After every row comes roughly how far along a hidden order it lies, from 0 to 10.
In the rows, zero is written as 128.
[81, 27, 89, 37, 32, 168, 125, 119, 135, 117, 163, 85, 87, 122, 39, 63, 73, 107, 144, 129, 117, 173, 70, 77, 103, 126, 189, 123, 136, 203, 166, 163, 155, 254, 118, 102, 203, 96, 171, 151, 97, 2, 86, 78, 155, 66, 153, 107, 108, 91, 110, 173, 166, 89, 63, 141, 158, 192, 129, 136, 128, 204, 126, 79, 86, 157, 133, 74, 84, 225, 104, 169, 255, 62, 89, 170, 181, 139, 137, 88, 129, 181, 132] | 0
[109, 97, 205, 199, 159, 126, 156, 121, 153, 131, 142, 169, 131, 154, 128, 139, 168, 136, 129, 109, 113, 152, 158, 178, 73, 145, 100, 111, 125, 143, 83, 98, 110, 140, 80, 134, 125, 118, 126, 93, 140, 209, 109, 120, 139, 174, 125, 170, 136, 147, 131, 125, 77, 161, 151, 108, 133, 132, 139, 136, 101, 102, 122, 200, 152, 103, 88, 104, 137, 123, 131, 120, 44, 157, 124, 153, 150, 130, 125, 169, 123, 109, 167] | 7
[94, 92, 155, 139, 93, 115, 155, 126, 129, 130, 142, 145, 125, 132, 69, 122, 146, 138, 134, 108, 112, 140, 133, 124, 71, 135, 113, 109, 135, 160, 116, 109, 120, 199, 97, 132, 156, 106, 129, 139, 135, 135, 93, 108, 129, 121, 144, 152, 127, 130, 112, 132, 119, 97, 135, 118, 134, 150, 153, 122, 123, 150, 114, 138, 135, 129, 106, 108, 104, 145, 116, 151, 165, 135, 130, 143, 171, 120, 122, 141, 128, 140, 166] | 3
[102, 86, 94, 79, 100, 151, 126, 120, 132, 116, 137, 115, 79, 123, 103, 117, 131, 134, 131, 120, 121, 127, 98, 94, 111, 120, 161, 128, 142, 145, 149, 136, 148, 174, 129, 106, 170, 120, 142, 138, 117, 89, 94, 103, 146, 97, 126, 126, 114, 118, 128, 141, 144, 116, 77, 140, 127, 164, 151, 121, 125, 152, 132, 121, 113, 139, 128, 106, 93, 197, 125, 149, 180, 105, 109, 136, 137, 114, 125, 92, 114, 157, 139] | 5
[92, 62, 142, 103, 84, 145, 151, 129, 128, 118, 130, 133, 97, 128, 61, 130, 132, 119, 122, 99, 117, 181, 110, 117, 92, 127, 141, 113, 161, 124, 148, 135, 148, 164, 112, 129, 173, 140, 129, 163, 130, 126, 105, 100, 125, 112, 136, 145, 123, 114, 114, 146, 127, 108, 122, 127, 132, 152, 191, 121, 109, 160, 130, 132, 140, 130, 113, 110, 84, 211, 108, 145, 139, 134, 118, 119, 141, 122, 118, 117, 124, 159, 176] | 4
[97, 66, 175, 145, 91, 123, 159, 123, 135, 124, 149, 142, 113, 140, 72, 123, 142, 133, 130, 104, 112, 155, 126, 131, 71, 147, 119, 109, 141, 165, 110, 114, 128, 177, 89, 124, 165, 114, 137, 120, 131, 145, 96, 107, 132, 118, 138, 157, 130, 121, 114, 137, 121, 104, 116, 113, 135, 151, 157, 124, 112, 145, 117, 158, 143, 129, 86, 102, 99, 166, 114, 148, 131, 142, 125, 151, 167, 125, 121, 141, 130, 139, 165] | 3
[99, 76, 94, 36, 115, 182, 124, 117, 135, 106, 130, 101, 56, 118, 111, 113, 118, 96, 126, 118, 130, 168, 87, 106, 131, 104, 186, 135, 150, 131, 156, 163, 170, 141, 138, 107, 173, 149, 136, 136, 111, 91, 101, 100, 151, 129, 111, 121, 116, 98, 135, 153, 141, 133, 80, 144, 127, 169, 165, 128, 106, 156, 148, 90, 117, 141, 131, 107, 97, 233, 120, 138, 164, 102, 88, 127, 107, 129, 126, 83, 112, 170, 139] | 6
[101, 92, 234, 228, 133, 96, 177, 132, 143, 137, 138, 189, 164, 161, 83, 151, 168, 151, 132, 87, 97, 161, 172, 156, 45, 155, 76, 91, 140, 135, 86, 72, 102, 178, 61, 152, 129, 116, 135, 136, 152, 217, 117, 116, 113, 167, 148, 192, 142, 157, 114, 124, 66, 130, 184, 102, 136, 127, 177, 122, 107, 119, 111, 219, 164, 100, 78, 110, 125, 94, 117, 128, 50, 180, 152, 142, 178, 122, 117, 192, 138, 90, 190] | 5
[114, 153, 143, 139, 176, 138, 118, 113, 160, 123, 118, 159, 103, 143, 186, 150, 160, 171, 133, 120, 115, 93, 131, 134, 115, 106, 124, 134, 127, 93, 110, 101, 112, 128, 124, 111, 127, 122, 134, 117, 130, 169, 129, 134, 150, 160, 116, 149, 114, 159, 152, 110, 77, 208, 134, 142, 115, 146, 125, 122, 121, 109, 138, 166, 118, 104, 128, 108, 144, 124, 152, 100, 42, 125, 111, 128, 112, 102, 127, 133, 96, 124, 140] | 10
[108, 107, 55, 36, 89, 150, 100, 105, 147, 109, 143, 115, 63, 130, 156, 110, 122, 155, 137, 127, 124, 70, 74, 71, 132, 111, 161, 148, 130, 155, 143, 134, 149, 192, 149, 79, 170, 106, 167, 120, 103, 68, 98, 108, 161, 84, 117, 94, 102, 126, 140, 139, 163, 151, 54, 148, 120, 174, 108, 113, 145, 164, 140, 93, 87, 143, 134, 100, 106, 187, 143, 150, 203, 66, 92, 156, 133, 99, 131, 71, 100, 173, 99] | 6
[95, 100, 141, 109, 142, 148, 140, 127, 134, 121, 127, 124, 85, 115, 102, 127, 145, 113, 129, 124, 132, 174, 120, 137, 103, 116, 146, 119, 136, 128, 137, 142, 146, 108, 115, 128, 148, 143, 125, 124, 131, 138, 105, 109, 140, 135, 114, 147, 126, 116, 133, 137, 114, 132, 133, 132, 127, 147, 152, 132, 105, 128, 133, 128, 136, 125, 121, 113, 116, 183, 118, 127, 107, 131, 110, 125, 119, 131, 124, 129, 115, 141, 159] | 7

Part 2:
[106, 153, 111, 160, 142, 153, 177, 128, 79, 123, 121, 115, 120, 121, 133, 144, 118, 146, 114, 126, 124, 170, 102] | 6
[123, 163, 100, 154, 115, 165, 160, 139, 76, 139, 111, 39, 104, 129, 110, 153, 128, 118, 138, 122, 127, 119, 109] | 2
[126, 115, 133, 112, 126, 139, 137, 122, 151, 171, 139, 120, 113, 130, 117, 142, 131, 91, 116, 154, 130, 150, 139] | 5
[120, 129, 125, 146, 152, 100, 146, 132, 94, 97, 144, 197, 137, 134, 131, 123, 116, 194, 118, 119, 125, 152, 139] | 10
[123, 128, 150, 166, 130, 145, 150, 120, 152, 83, 119, 139, 143, 100, 187, 157, 125, 137, 103, 100, 115, 169, 100] | 3
[120, 156, 108, 158, 124, 155, 154, 138, 104, 126, 114, 81, 118, 122, 135, 146, 128, 116, 130, 121, 124, 140, 97] | 3
[125, 139, 137, 132, 128, 139, 121, 101, 121, 128, 121, 120, 134, 114, 131, 113, 125, 129, 107, 124, 133, 143, 134] | 5
[130, 168, 81, 138, 122, 154, 166, 150, 86, 160, 117, 56, 91, 148, 96, 149, 134, 110, 154, 155, 137, 98, 100] | 3
[126, 116, 148, 121, 136, 121, 103, 86, 132, 125, 128, 148, 135, 108, 140, 104, 124, 119, 89, 117, 128, 155, 139] | 6
[108, 136, 143, 208, 135, 148, 166, 124, 118, 82, 120, 129, 142, 98, 189, 168, 121, 165, 95, 92, 115, 185, 91] | 4
[120, 158, 134, 166, 130, 126, 117, 105, 64, 57, 100, 125, 163, 98, 146, 110, 118, 191, 103, 73, 128, 149, 102] | 5
[138, 112, 156, 133, 141, 67, 90, 107, 87, 77, 137, 200, 168, 122, 142, 87, 121, 184, 112, 116, 130, 130, 147] | 8
[129, 142, 121, 131, 108, 162, 122, 128, 134, 154, 109, 73, 107, 138, 117, 166, 138, 81, 143, 126, 131, 105, 109] | 0
[124, 131, 130, 126, 116, 157, 136, 118, 131, 152, 119, 66, 114, 126, 123, 152, 133, 99, 119, 126, 129, 127, 115] | 2
[101, 150, 117, 170, 148, 146, 196, 127, 48, 118, 125, 120, 130, 105, 138, 152, 114, 169, 94, 103, 124, 192, 97] | 7
[109, 138, 111, 153, 135, 177, 186, 151, 130, 138, 120, 106, 95, 127, 170, 190, 128, 88, 111, 133, 110, 167, 89] | 1
[107, 111, 147, 141, 143, 167, 177, 144, 171, 128, 130, 140, 112, 114, 205, 186, 132, 86, 96, 133, 107, 198, 104] | 2
[97, 125, 153, 175, 149, 120, 188, 122, 85, 82, 144, 158, 147, 98, 174, 164, 107, 223, 81, 90, 116, 204, 108] | 8
[124, 107, 147, 131, 148, 106, 124, 114, 115, 111, 145, 161, 150, 117, 118, 91, 119, 167, 98, 133, 131, 162, 147] | 10
[121, 144, 131, 147, 114, 158, 129, 118, 98, 137, 108, 40, 121, 121, 115, 162, 130, 112, 119, 112, 133, 133, 106] | 2
[110, 141, 133, 163, 132, 161, 145, 120, 105, 107, 109, 110, 131, 105, 174, 161, 124, 120, 90, 99, 114, 180, 94] | 2
[137, 115, 138, 101, 115, 114, 82, 89, 131, 155, 125, 93, 144, 116, 92, 90, 129, 113, 117, 122, 142, 114, 147] | 5
[118, 133, 134, 130, 115, 150, 130, 87, 111, 156, 120, 56, 137, 107, 99, 129, 124, 116, 96, 114, 139, 135, 122] | 4
[112, 117, 168, 167, 127, 139, 140, 127, 162, 73, 127, 155, 151, 95, 197, 147, 126, 145, 106, 108, 112, 169, 105] | 3
[132, 163, 102, 139, 101, 170, 119, 114, 107, 159, 91, 42, 113, 130, 99, 147, 136, 83, 140, 118, 135, 88, 109] | 0
[111, 131, 135, 137, 121, 168, 155, 97, 132, 161, 118, 53, 122, 106, 143, 155, 127, 91, 87, 121, 128, 164, 114] | 3
[109, 130, 121, 139, 137, 155, 179, 111, 106, 167, 137, 106, 117, 114, 107, 134, 124, 101, 107, 144, 134, 183, 119] | 7
[113, 122, 148, 147, 150, 115, 157, 130, 119, 82, 145, 177, 142, 110, 167, 143, 114, 201, 100, 109, 117, 175, 124] | 8
[136, 113, 145, 119, 137, 84, 84, 104, 104, 114, 134, 140, 170, 113, 85, 46, 124, 149, 119, 126, 143, 134, 155] | 10
[116, 165, 119, 193, 130, 147, 155, 133, 82, 69, 108, 111, 131, 110, 159, 144, 121, 164, 115, 99, 121, 141, 84] | 3
[128, 142, 129, 142, 132, 128, 113, 113, 99, 105, 118, 145, 142, 118, 120, 111, 126, 144, 121, 115, 130, 133, 120] | 5
[115, 150, 119, 164, 127, 156, 151, 127, 104, 115, 104, 93, 126, 108, 159, 149, 125, 144, 108, 101, 118, 148, 100] | 2
[127, 133, 127, 142, 141, 127, 132, 137, 126, 106, 123, 167, 129, 130, 150, 128, 128, 134, 127, 125, 125, 146, 124] | 5
[112, 118, 139, 154, 146, 130, 168, 149, 150, 101, 142, 192, 122, 130, 177, 169, 126, 155, 121, 128, 110, 177, 114] | 6
[121, 117, 180, 128, 135, 106, 92, 80, 131, 63, 128, 161, 183, 95, 155, 105, 116, 204, 81, 71, 130, 163, 123] | 7
[110, 137, 121, 156, 141, 136, 155, 92, 51, 121, 130, 108, 144, 100, 99, 97, 113, 166, 90, 124, 142, 186, 126] | 10
[133, 128, 137, 123, 104, 148, 108, 109, 143, 143, 115, 67, 128, 118, 116, 133, 135, 87, 124, 130, 132, 116, 124] | 2
[112, 158, 124, 194, 138, 161, 200, 165, 117, 71, 120, 169, 107, 134, 191, 185, 125, 184, 135, 125, 110, 166, 88] | 2
[130, 113, 138, 95, 113, 125, 78, 60, 125, 157, 119, 71, 162, 91, 97, 94, 125, 105, 92, 93, 141, 130, 147] | 6
[108, 151, 92, 140, 138, 162, 196, 144, 76, 186, 131, 86, 94, 137, 108, 160, 126, 114, 135, 157, 130, 152, 113] | 6
[117, 142, 130, 146, 128, 147, 141, 90, 84, 147, 122, 76, 137, 105, 100, 101, 119, 139, 90, 115, 131, 157, 121] | 6
[108, 133, 135, 152, 135, 161, 153, 118, 131, 113, 115, 116, 125, 107, 183, 167, 127, 107, 92, 109, 116, 187, 97] | 2
[125, 133, 119, 125, 110, 160, 127, 96, 107, 182, 113, 50, 121, 116, 81, 131, 129, 82, 107, 122, 143, 138, 127] | 3
[129, 109, 151, 121, 139, 107, 108, 93, 127, 119, 133, 164, 161, 114, 132, 88, 122, 125, 97, 120, 130, 151, 146] | 8
[106, 161, 121, 173, 119, 172, 146, 100, 68, 114, 92, 28, 134, 88, 139, 154, 117, 141, 80, 80, 126, 157, 84] | 2
[126, 148, 105, 139, 144, 124, 141, 142, 93, 129, 127, 164, 120, 145, 104, 117, 127, 152, 140, 143, 131, 138, 127] | 7
[125, 104, 159, 118, 143, 116, 115, 104, 160, 126, 141, 195, 145, 118, 154, 110, 125, 134, 101, 123, 118, 164, 140] | 7
[105, 143, 127, 154, 121, 169, 149, 96, 77, 135, 111, 48, 132, 99, 84, 150, 120, 126, 78, 104, 133, 171, 101] | 4
[103, 131, 133, 168, 149, 135, 173, 130, 96, 90, 136, 163, 137, 114, 173, 159, 115, 238, 100, 106, 117, 190, 106] | 7
